Below are the code and all the weights of a small trained network. Each question names an input and a class and asks about switching units off, where a switched-off unit gives its printed mean instead of its output.

import numpy as np


def w(rows, s, z=0):
    codes = np.array(rows[::2]) - 128.0
    scale = np.full(codes.shape[1], s)
    scale[-1] = z or s
    return codes * scale


def f(y):
    return y / 2 * (1 + np.tanh(0.7978845608 * (y + 0.044715 * y**3)))


def log_softmax(a):
    a = a - a.max(-1, keepdims=True)
    return a - np.log(np.exp(a).sum(-1, keepdims=True))


def net(x, mask):
    res = np.array(x, float).reshape(1, 7) / 4 @ E
    y = f(res @ A[0][:, :-1].T + A[0][:, -1])
    res = res + np.where(mask, y, B[0][:, -1]) @ B[0][:, :-1]
    return log_softmax(res[-1] @ U[:, :-1].T + U[:, -1])


A, B = {}, {}
E = w([
[59,213,75,58,209,149,85,223,112,152,97,82],'x0',
[14,103,35,153,111,181,83,48,118,242,163,123],'x1',
[92,108,120,155,85,127,155,163,76,137,77,109],'x2',
[89,135,124,127,126,85,166,132,89,123,156,119],'x3',
[70,90,166,228,112,178,160,204,5,101,148,80],'x4',
[129,68,254,84,207,128,68,107,50,199,73,243],'x5',
[112,87,164,83,124,113,173,173,211,214,118,124],'x6',
],0.0077)
A[0] = w([
[151,74,64,190,100,200,192,56,106,223,188,194,179],'N0',
[114,108,112,139,167,110,126,139,50,70,88,168,114],'N1',
[108,135,195,153,143,87,144,50,78,165,112,175,180],'N2',
[137,123,62,159,64,163,193,76,134,170,215,181,91],'N3',
[142,197,70,164,8,128,124,167,190,113,136,25,252],'N4',
[115,62,205,179,109,65,66,89,133,187,43,138,169],'N5',
[54,97,106,129,144,142,142,11,65,152,116,207,225],'N6',
[95,180,31,85,212,145,80,164,86,190,162,149,198],'N7',
[165,188,153,37,97,174,81,253,163,137,122,127,191],'N8',
[63,107,187,84,158,91,75,252,91,163,51,130,196],'N9',
[201,46,177,163,70,45,170,94,179,45,104,160,189],'N10',
[23,76,21,78,152,198,104,93,166,166,131,89,231],'N11',
[137,58,171,212,26,89,161,100,147,135,151,82,180],'N12',
],0.0069,0.0031)
B[0] = w([
[93,62,94,157,15,121,88,162,136,158,170,165,217],'N0',
[128,97,84,189,219,112,112,148,103,102,90,140,171],'N1',
[148,105,155,135,94,187,57,155,112,180,93,197,201],'N2',
[98,95,43,153,37,185,73,64,149,157,116,153,181],'N3',
[147,140,63,138,152,76,184,46,210,121,254,50,254],'N4',
[99,153,146,114,112,167,43,203,82,149,131,136,213],'N5',
[143,124,141,114,94,188,47,183,137,178,131,114,224],'N6',
[175,89,168,119,136,63,144,173,62,132,65,59,227],'N7',
[122,183,152,85,145,91,197,96,129,96,61,85,209],'N8',
[169,177,147,132,159,65,157,132,86,143,142,164,231],'N9',
[180,98,162,199,139,97,37,44,108,169,149,73,228],'N10',
[163,79,154,191,81,112,98,135,93,192,212,94,251],'N11',
[143,143,102,176,144,105,93,68,201,165,121,113,200],'N12',
],0.0086,0.0097)
U = w([
[161,100,126,193,145,53,134,114,133,146,189,2,228],'0',
[177,59,239,122,104,105,132,97,18,166,99,99,217],'1',
[71,74,82,152,64,148,172,58,152,143,182,94,3],'2',
[58,78,137,100,107,178,83,183,129,154,129,189,27],'3',
[137,178,108,105,150,76,254,167,138,10,177,21,49],'4',
[133,139,174,58,208,94,192,146,47,107,59,191,90],'5',
],0.0076,0.0028)

Each question gives the input, the list of numbers given to net, and the class t.
The units are the neurons (one row each of A and B). Each row of codes is followed by its name. A weight is (code - 128) times the scale printed after its matrix; where a second scale follows, it is the last column's (A, B and U).
mask holds one flag per neuron, in row order. A switched-off neuron (its flag False) gives its mean, the last column of its row in B, instead of its output. The means were averaged over made-up inputs and are rounded, as every weight is.
A unit's drop is (log p(t) with every unit on - log p(t) with that unit switched off) / (log p(t) with every unit on - log p(t) with every unit switched off).
The circuit of an input: a set's keep is (log p(t) with only the set's units on - log p(t) with every unit switched off) / (log p(t) with every unit on - log p(t) with every unit switched off). Starting from the 12 units with the biggest drops (on a tie, the unit counted first), units are removed one at a time, each time the one whose removal leaves the highest keep (on an exact tie, the one counted first), for as long as the keep stays at least 0.8.
circuit, biggest first: the units of the circuit, biggest drop first
unit that matters most: the unit with the biggest drop
k most important neurons: the k neurons with the biggest drops, biggest first
drop when u is switched off: that unit's drop, to one decimal
input [5,4,0,-3,-8,4,-8], class 1: circuit, biggest first => N7; N4
input [1,-7,7,-2,4,5,2], class 5: 2 most important neurons => N11; N9
input [-4,2,4,-4,2,-8,8], class 2: circuit, biggest first => N3
input [3,0,-6,7,-8,5,-1], class 5: circuit, biggest first => N10; N11; N0
input [-3,-1,6,8,-7,1,3], class 1: 2 most important neurons => N4; N10
input [5,5,3,-3,3,1,6], class 1: circuit, biggest first => N4; N7
input [-1,1,-8,5,2,-6,4], class 2: circuit, biggest first => N3; N7
input [-1,1,-4,3,5,-8,1], class 2: circuit, biggest first => N3; N7
input [2,-1,-8,6,8,-5,-8], class 4: circuit, biggest first => N10; N11
input [4,-4,3,4,-8,1,-6], class 5: circuit, biggest first => N4; N11
input [3,-1,-3,-8,-8,-8,6], class 4: circuit, biggest first => N8; N10
input [-6,2,-4,-7,-3,-8,-7], class 2: 2 most important neurons => N3; N7
input [2,-4,-4,3,-1,2,-1], class 5: 2 most important neurons => N4; N11
input [7,-5,3,3,4,0,-4], class 4: unit that matters most => N2
input [-8,6,-6,-1,-3,0,-2], class 2: 3 most important neurons => N3; N12; N10
input [0,4,-1,-4,-1,-8,-6], class 2: 2 most important neurons => N3; N10
input [-3,2,4,-7,4,-7,-2], class 2: drop when N0 is switched off => 0.1
input [2,-7,1,-4,7,-6,3], class 4: drop when N11 is switched off => 0.1
input [1,5,6,8,-6,1,3], class 1: drop when N8 is switched off => -0.1
input [8,5,6,5,-7,5,5], class 1: unit that matters most => N11
input [-1,2,-8,8,5,-5,3], class 2: drop when N3 is switched off => 0.3
